Below are the code and all the weights of a small trained network. Each question names an input and a class and asks about switching units off, where a switched-off unit gives its printed mean instead of its output.

import numpy as np


def w(rows, s, z=0):
    codes = np.array(rows[::2]) - 128.0
    scale = np.full(codes.shape[1], s)
    scale[-1] = z or s
    return codes * scale


def f(y):
    return np.maximum(y, 0)


def log_softmax(a):
    a = a - a.max(-1, keepdims=True)
    return a - np.log(np.exp(a).sum(-1, keepdims=True))


def net(x, mask):
    res = np.array(x, float).reshape(1, 6) / 4 @ E
    y = f(res @ A[0][:, :-1].T + A[0][:, -1])
    res = res + np.where(mask, y, B[0][:, -1]) @ B[0][:, :-1]
    return log_softmax(res[-1] @ U[:, :-1].T + U[:, -1])


A, B = {}, {}
E = w([
[140,140,123,138,126,121],'x0',
[137,135,123,133,123,125],'x1',
[163,61,122,253,143,231],'x2',
[111,65,17,173,226,30],'x3',
[95,123,241,215,171,48],'x4',
[251,9,157,78,86,58],'x5',
],0.0078)
A[0] = w([
[90,156,105,105,99,80,106],'neuron 1',
[142,197,184,148,44,182,51],'neuron 2',
[91,112,129,40,133,92,94],'neuron 3',
[122,184,130,77,111,67,71],'neuron 4',
[151,71,113,182,119,186,67],'neuron 5',
[126,154,119,112,137,151,73],'neuron 6',
[148,117,49,69,70,197,134],'neuron 7',
[137,134,45,101,107,162,58],'neuron 8',
[162,142,57,94,110,164,52],'neuron 9',
[216,20,148,82,74,105,54],'neuron 10',
[109,179,146,136,77,152,109],'neuron 11',
[120,114,6,168,225,63,39],'neuron 12',
[23,230,84,158,168,195,52],'neuron 13',
[165,135,60,113,85,133,77],'neuron 14',
[164,169,196,119,79,163,50],'neuron 15',
[115,93,124,173,127,167,210],'neuron 16',
[109,112,118,138,97,126,250],'neuron 17',
[110,147,211,189,160,76,25],'neuron 18',
[145,109,228,163,122,78,128],'neuron 19',
[100,150,115,100,101,86,37],'neuron 20',
[103,124,91,152,130,106,66],'neuron 21',
[97,142,125,71,133,69,114],'neuron 22',
[100,117,127,114,177,142,129],'neuron 23',
[107,128,123,79,128,108,56],'neuron 24',
[158,95,109,205,130,178,3],'neuron 25',
],0.012,0.013)
B[0] = w([
[181,158,161,146,148,157,160],'neuron 1',
[131,68,168,96,96,172,196],'neuron 2',
[207,138,139,161,133,146,165],'neuron 3',
[178,144,132,186,137,206,164],'neuron 4',
[228,186,192,172,126,154,170],'neuron 5',
[134,121,143,153,106,129,135],'neuron 6',
[48,141,137,147,230,115,225],'neuron 7',
[53,137,167,208,175,150,157],'neuron 8',
[45,120,157,186,169,136,156],'neuron 9',
[102,96,60,197,30,54,215],'neuron 10',
[132,76,120,67,113,126,179],'neuron 11',
[102,40,192,18,74,242,200],'neuron 12',
[147,88,49,211,29,21,227],'neuron 13',
[48,124,142,151,166,104,156],'neuron 14',
[96,69,148,55,108,201,173],'neuron 15',
[205,199,122,54,154,102,225],'neuron 16',
[123,175,112,30,140,95,250],'neuron 17',
[2,123,132,202,200,157,165],'neuron 18',
[49,128,80,149,194,133,202],'neuron 19',
[150,135,175,199,123,177,135],'neuron 20',
[152,84,145,115,112,110,135],'neuron 21',
[194,180,173,160,114,176,174],'neuron 22',
[147,118,105,112,134,87,147],'neuron 23',
[151,127,163,173,112,135,135],'neuron 24',
[199,163,219,204,113,183,149],'neuron 25',
],0.009,0.013)
U = w([
[117,22,139,2,112,189,66],'0',
[129,84,53,168,63,55,85],'1',
[37,163,114,138,248,137,67],'2',
[230,224,149,125,155,169,81],'3',
[139,176,82,31,168,105,249],'4',
[131,177,103,27,163,96,241],'5',
],0.0082,0.013)

Each question gives the input, the list of numbers given to net, and the class t.
The units are the neurons (one row each of A and B). Each row of codes is followed by its name. A weight is (code - 128) times the scale printed after its matrix; where a second scale follows, it is the last column's (A, B and U).
mask holds one flag per neuron, in row order. A switched-off neuron (its flag False) gives its mean, the last column of its row in B, instead of its output. The means were averaged over made-up inputs and are rounded, as every weight is.
A unit's drop is (log p(t) with every unit on - log p(t) with that unit switched off) / (log p(t) with every unit on - log p(t) with every unit switched off).
The circuit of an input: a set's keep is (log p(t) with only the set's units on - log p(t) with every unit switched off) / (log p(t) with every unit on - log p(t) with every unit switched off). Starting from the 12 units with the biggest drops (on a tie, the unit counted first), units are removed one at a time, each time the one whose removal leaves the highest keep (on an exact tie, the one counted first), for as long as the keep stays at least 0.8.
circuit, biggest first: the units of the circuit, biggest drop first
k most important neurons: the k neurons with the biggest drops, biggest first
drop of u: that unit's drop, to one decimal
input [-4,5,-4,-7,-5,3], class 0: 3 most important neurons => (neuron 15; neuron 2; neuron 16)
input [8,4,8,7,-2,-3], class 3: 2 most important neurons => (neuron 5; neuron 25)
input [-4,-1,-8,-7,7,6], class 3: circuit, biggest first => (neuron 4)
input [-5,-4,8,5,5,6], class 3: 4 most important neurons => (neuron 5; neuron 25; neuron 13; neuron 16)
input [1,0,3,-2,-5,-2], class 2: 3 most important neurons => (neuron 7; neuron 8; neuron 9)
input [-3,-4,8,5,-6,6], class 3: 3 most important neurons => (neuron 5; neuron 25; neuron 13)
input [-4,5,6,1,-7,-2], class 2: 2 most important neurons => (neuron 7; neuron 8)
input [6,4,-4,0,6,0], class 2: circuit, biggest first => (neuron 18; neuron 19)
input [-4,-7,5,-8,5,-7], class 0: 4 most important neurons => (neuron 2; neuron 15; neuron 10; neuron 11)
input [8,2,-2,5,-8,7], class 2: 2 most important neurons => (neuron 7; neuron 13)
input [6,-7,-3,4,-8,6], class 2: 2 most important neurons => (neuron 7; neuron 13)
input [5,0,-1,8,7,5], class 0: 2 most important neurons => (neuron 12; neuron 7)
input [2,2,0,4,-3,-5], class 1: 2 most important neurons => (neuron 13; neuron 15)
input [-2,-4,0,-7,7,3], class 0: 3 most important neurons => (neuron 15; neuron 7; neuron 2)
input [1,-8,5,1,4,-5], class 5: circuit, biggest first => (neuron 16)
input [5,-3,5,2,4,4], class 3: drop of neuron 13 => 0.9
input [5,6,-4,-8,7,0], class 0: drop of neuron 2 => 0.3
input [8,-2,4,-1,-1,8], class 1: drop of neuron 10 => 2.5
